Below are the code and all the weights of a small trained network. Each question names an input and a class and asks about switching units off, where a switched-off unit gives its printed mean instead of its output.

import numpy as np


def w(rows, s, z=0):
    codes = np.array(rows[::2]) - 128.0
    scale = np.full(codes.shape[1], s)
    scale[-1] = z or s
    return codes * scale


def f(y):
    return y / 2 * (1 + np.tanh(0.7978845608 * (y + 0.044715 * y**3)))


def log_softmax(a):
    a = a - a.max(-1, keepdims=True)
    return a - np.log(np.exp(a).sum(-1, keepdims=True))


def net(x, mask):
    res = np.array(x, float).reshape(1, 6) / 4 @ E
    y = f(res @ A[0][:, :-1].T + A[0][:, -1])
    res = res + np.where(mask, y, B[0][:, -1]) @ B[0][:, :-1]
    return log_softmax(res[-1] @ U[:, :-1].T + U[:, -1])


A, B = {}, {}
E = w([
[32,248,177,193,73],'x0',
[125,125,128,126,129],'x1',
[118,119,131,123,127],'x2',
[122,202,165,18,253],'x3',
[48,109,72,236,219],'x4',
[132,130,127,130,128],'x5',
],0.012)
A[0] = w([
[174,58,6,76,120,41],'n0',
[112,146,11,201,179,144],'n1',
[122,70,120,146,39,154],'n2',
[118,91,42,143,50,79],'n3',
[128,187,139,41,179,177],'n4',
[188,123,145,181,71,168],'n5',
[230,156,199,80,28,117],'n6',
[177,79,146,104,188,70],'n7',
[54,230,202,159,69,2],'n8',
],0.011,0.0025)
B[0] = w([
[139,168,237,232,72,224],'n0',
[65,18,118,140,123,222],'n1',
[173,158,65,60,207,206],'n2',
[176,234,56,109,146,199],'n3',
[141,167,43,121,196,239],'n4',
[125,154,74,96,109,187],'n5',
[26,2,123,147,183,253],'n6',
[176,168,144,200,39,199],'n7',
[204,119,171,169,50,234],'n8',
],0.0098,0.015)
U = w([
[52,1,126,153,115,154],'0',
[152,196,62,134,134,225],'1',
[172,142,230,175,31,2],'2',
],0.016,0.0022)

Each question gives the input, the list of numbers given to net, and the class t.
The units are the neurons (one row each of A and B). Each row of codes is followed by its name. A weight is (code - 128) times the scale printed after its matrix; where a second scale follows, it is the last column's (A, B and U).
mask holds one flag per neuron, in row order. A switched-off neuron (its flag False) gives its mean, the last column of its row in B, instead of its output. The means were averaged over made-up inputs and are rounded, as every weight is.
A unit's drop is (log p(t) with every unit on - log p(t) with that unit switched off) / (log p(t) with every unit on - log p(t) with every unit switched off).
The circuit of an input: a set's keep is (log p(t) with only the set's units on - log p(t) with every unit switched off) / (log p(t) with every unit on - log p(t) with every unit switched off). Starting from all 9 units, units are removed one at a time, each time the one whose removal leaves the highest keep (on an exact tie, the one counted first), for as long as the keep stays at least 0.8.
circuit, biggest first: the units of the circuit, biggest drop first
unit that matters most: the unit with the biggest drop
k most important neurons: the k neurons with the biggest drops, biggest first
drop of u: that unit's drop, to one decimal
input [-2,-6,-8,-6,-5,-5], class 1: circuit, biggest first	(n2)
input [-8,-8,5,-3,-7,4], class 2: 3 most important neurons	(n0, n7, n1)
input [-4,-2,2,7,-7,-3], class 0: 3 most important neurons	(n6, n3, n2)
input [2,8,8,2,-3,8], class 0: 4 most important neurons	(n3, n0, n2, n7)
input [-1,8,7,2,0,-8], class 1: 4 most important neurons	(n6, n1, n0, n8)
input [7,7,1,5,-2,2], class 2: 2 most important neurons	(n8, n2)
input [7,-5,-1,-7,2,-4], class 1: 2 most important neurons	(n2, n3)
input [3,-6,-5,4,-5,-5], class 0: 2 most important neurons	(n6, n3)
input [2,4,5,0,-1,-3], class 2: 2 most important neurons	(n6, n1)
input [-4,4,6,-2,2,6], class 2: circuit, biggest first	(n6, n0)
input [2,-4,4,-7,6,6], class 1: 2 most important neurons	(n3, n6)
input [6,6,8,4,4,6], class 2: 2 most important neurons	(n8, n6)
input [3,-4,4,5,5,7], class 0: 4 most important neurons	(n3, n1, n2, n7)
input [-8,2,-3,3,-4,-3], class 2: unit that matters most	n0
input [5,3,7,-5,-2,4], class 1: 3 most important neurons	(n2, n0, n3)
input [1,-6,7,-4,3,-5], class 1: 2 most important neurons	(n6, n3)
input [3,4,-3,4,5,1], class 0: 2 most important neurons	(n1, n3)
input [3,-4,0,4,6,-4], class 0: drop of n1	0.3
input [-3,0,-2,-1,-6,-7], class 0: drop of n6	3.0
input [-6,-8,-3,-8,-2,3], class 1: unit that matters most	n2
input [3,8,-3,-2,-8,-3], class 0: drop of n6	0.9
input [4,-1,-8,-6,1,0], class 1: drop of n3	0.0
